Below are the code and all the weights of a small trained network. Each question names an input and a class and asks about switching units off, where a switched-off unit gives its printed mean instead of its output.

import numpy as np


def w(rows, s, z=0):
    codes = np.array(rows[::2]) - 128.0
    scale = np.full(codes.shape[1], s)
    scale[-1] = z or s
    return codes * scale


def f(y):
    return y / 2 * (1 + np.tanh(0.7978845608 * (y + 0.044715 * y**3)))


def log_softmax(a):
    a = a - a.max(-1, keepdims=True)
    return a - np.log(np.exp(a).sum(-1, keepdims=True))


def net(x, mask):
    res = np.array(x, float).reshape(1, 3) / 4 @ E
    y = f(res @ A[0][:, :-1].T + A[0][:, -1])
    res = res + np.where(mask, y, B[0][:, -1]) @ B[0][:, :-1]
    return log_softmax(res[-1] @ U[:, :-1].T + U[:, -1])


A, B = {}, {}
E = w([
[137,133,167,84,132,64,106,81,236,208,36,196],'x0',
[2,147,213,93,213,210,93,156,154,147,129,165],'x1',
[144,24,154,95,85,158,15,235,84,110,106,157],'x2',
],0.0083)
A[0] = w([
[174,61,57,209,64,192,124,211,17,13,222,57,27],'N1',
[158,238,76,173,140,37,228,9,216,190,130,111,46],'N2',
[241,144,13,218,45,50,212,68,80,78,174,25,43],'N3',
[59,194,143,152,205,186,181,120,117,116,190,86,132],'N4',
[202,63,123,96,63,64,78,146,139,136,58,171,116],'N5',
[150,90,88,171,95,158,132,185,47,62,171,78,197],'N6',
[198,57,127,99,59,56,83,153,147,140,50,148,112],'N7',
[208,143,58,186,72,75,194,107,101,92,147,69,222],'N8',
[123,28,172,82,101,193,46,253,70,90,105,163,105],'N9',
[42,200,147,171,206,178,163,111,116,100,209,80,131],'N10',
[60,183,142,163,183,180,169,115,99,113,179,96,122],'N11',
[54,181,144,159,197,181,170,109,112,119,199,95,124],'N12',
[101,39,174,75,108,216,30,233,57,81,152,150,6],'N13',
[208,37,118,99,52,57,82,143,158,144,63,168,110],'N14',
[122,131,129,134,117,127,117,116,129,125,140,139,128],'N15',
[159,111,135,128,121,117,123,136,121,130,100,140,115],'N16',
[47,202,133,158,200,182,168,124,105,104,204,76,132],'N17',
[133,110,129,141,134,136,135,125,133,134,133,138,126],'N18',
[126,130,118,127,132,136,123,118,123,116,111,130,127],'N19',
[143,76,83,169,89,156,127,170,33,67,178,81,204],'N20',
[39,125,220,54,203,217,65,186,186,161,83,193,2],'N21',
[213,41,117,95,64,55,76,135,136,159,60,169,112],'N22',
[96,129,156,92,156,152,87,149,150,159,116,162,91],'N23',
[170,71,119,108,74,79,98,144,140,148,87,147,108],'N24',
[60,145,204,74,181,167,79,153,166,182,115,181,133],'N25',
[126,136,132,127,121,121,118,132,137,129,145,122,126],'N26',
[108,175,185,60,164,79,116,59,230,234,74,202,57],'N27',
[127,128,127,110,133,116,127,126,118,133,142,134,127],'N28',
[120,135,134,129,117,120,120,132,132,134,134,113,128],'N29',
[170,200,81,163,132,53,196,28,188,171,93,121,23],'N30',
[91,66,144,104,131,172,58,191,85,99,155,132,44],'N31',
[59,198,140,162,183,181,160,116,110,99,200,100,124],'N32',
[156,81,119,110,93,90,104,134,131,136,98,145,108],'N33',
[95,184,168,70,181,114,139,59,218,224,70,188,19],'N34',
[66,183,126,148,169,169,155,125,111,104,176,111,104],'N35',
[195,81,130,105,67,82,101,149,134,131,63,172,117],'N36',
],0.0045,0.0073)
B[0] = w([
[36,32,250,111,44,136,53,63,22,217,203,6,217],'N1',
[53,57,229,147,75,106,85,60,56,171,164,30,212],'N2',
[178,184,78,236,215,26,225,71,216,24,29,189,224],'N3',
[184,179,71,98,129,150,123,159,176,131,133,189,179],'N4',
[134,137,105,82,88,174,86,157,116,182,178,148,184],'N5',
[133,128,118,163,161,89,155,93,160,92,95,135,237],'N6',
[139,137,104,89,89,171,84,168,119,180,180,144,184],'N7',
[78,83,191,144,99,113,105,87,84,154,157,70,254],'N8',
[111,101,162,177,136,83,146,76,115,113,117,94,232],'N9',
[182,180,68,102,130,156,120,160,161,132,130,195,185],'N10',
[181,168,70,101,132,147,122,156,163,132,133,190,166],'N11',
[191,172,64,102,131,149,124,159,170,131,131,189,172],'N12',
[176,172,89,249,209,3,234,49,216,19,35,179,192],'N13',
[142,140,102,77,75,179,67,167,123,192,197,149,190],'N14',
[131,132,127,130,124,125,127,127,126,132,127,130,128],'N15',
[130,128,121,119,120,134,123,137,128,136,146,133,129],'N16',
[174,174,71,103,129,158,116,159,161,145,126,190,184],'N17',
[131,127,128,124,131,128,131,125,129,130,130,124,127],'N18',
[130,130,133,127,130,128,127,129,131,125,132,125,128],'N19',
[145,139,130,170,165,84,166,100,162,86,87,143,244],'N20',
[58,48,228,168,74,94,101,50,40,169,169,19,188],'N21',
[139,145,99,80,79,180,69,161,120,193,196,146,190],'N22',
[124,110,151,150,126,112,126,119,105,128,131,96,147],'N23',
[140,139,107,96,103,164,99,156,120,168,160,133,157],'N24',
[119,112,148,164,142,83,143,91,130,104,112,105,203],'N25',
[129,130,127,125,130,127,124,123,128,130,128,128,127],'N26',
[117,118,148,219,169,43,182,64,151,62,79,117,203],'N27',
[134,131,127,126,128,126,125,127,121,129,121,127,128],'N28',
[125,130,119,129,126,126,130,129,123,132,122,127,128],'N29',
[76,84,193,116,84,131,82,103,71,161,171,69,174],'N30',
[139,138,123,161,160,92,160,99,157,88,100,136,158],'N31',
[183,178,73,105,128,153,116,160,163,134,131,199,172],'N32',
[132,136,120,105,109,157,109,144,122,158,138,140,142],'N33',
[142,133,119,176,159,78,171,111,161,78,92,143,180],'N34',
[165,162,85,114,131,148,128,155,156,129,130,172,149],'N35',
[135,138,115,96,102,171,98,150,122,172,164,137,170],'N36',
],0.0061,0.0082)
U = w([
[154,147,108,164,175,90,196,115,192,71,52,152,74],'0',
[76,81,180,125,97,132,93,114,38,169,169,75,254],'1',
[178,159,67,43,118,251,99,212,140,163,167,180,22],'2',
],0.011,0.00084)

Each question gives the input, the list of numbers given to net, and the class t.
The units are the neurons (one row each of A and B). Each row of codes is followed by its name. A weight is (code - 128) times the scale printed after its matrix; where a second scale follows, it is the last column's (A, B and U).
mask holds one flag per neuron, in row order. A switched-off neuron (its flag False) gives its mean, the last column of its row in B, instead of its output. The means were averaged over made-up inputs and are rounded, as every weight is.
A unit's drop is (log p(t) with every unit on - log p(t) with that unit switched off) / (log p(t) with every unit on - log p(t) with every unit switched off).
The circuit of an input: a set's keep is (log p(t) with only the set's units on - log p(t) with every unit switched off) / (log p(t) with every unit on - log p(t) with every unit switched off). Starting from the 12 units with the biggest drops (on a tie, the unit counted first), units are removed one at a time, each time the one whose removal leaves the highest keep (on an exact tie, the one counted first), for as long as the keep stays at least 0.8.
circuit, biggest first: the units of the circuit, biggest drop first
k most important neurons: the k neurons with the biggest drops, biggest first
drop of u: that unit's drop, to one decimal
input [7,-1,-4], class 1: circuit, biggest first -> (N2)
input [6,0,-1], class 1: 3 most important neurons -> (N3; N13; N20)
input [8,6,1], class 1: 2 most important neurons -> (N21; N3)
input [2,-7,-8], class 1: 2 most important neurons -> (N2; N30)
input [1,-1,1], class 2: 3 most important neurons -> (N1; N2; N21)
input [4,-5,-8], class 1: 2 most important neurons -> (N2; N30)
input [-8,-5,0], class 0: 2 most important neurons -> (N3; N20)
input [0,4,2], class 0: 3 most important neurons -> (N1; N8; N2)
input [0,7,6], class 0: 2 most important neurons -> (N13; N1)
input [-8,-6,-1], class 0: 2 most important neurons -> (N3; N20)
input [6,6,2], class 1: 3 most important neurons -> (N21; N3; N13)
input [-7,0,-1], class 0: 2 most important neurons -> (N20; N6)
input [0,7,-5], class 2: 2 most important neurons -> (N3; N13)
input [-1,6,8], class 0: circuit, biggest first -> (N13)
input [-3,5,0], class 2: 2 most important neurons -> (N3; N27)
input [4,-3,-6], class 1: drop of N2 -> 0.3
input [-8,3,4], class 0: drop of N10 -> 0.0
input [2,0,5], class 2: drop of N21 -> 0.1
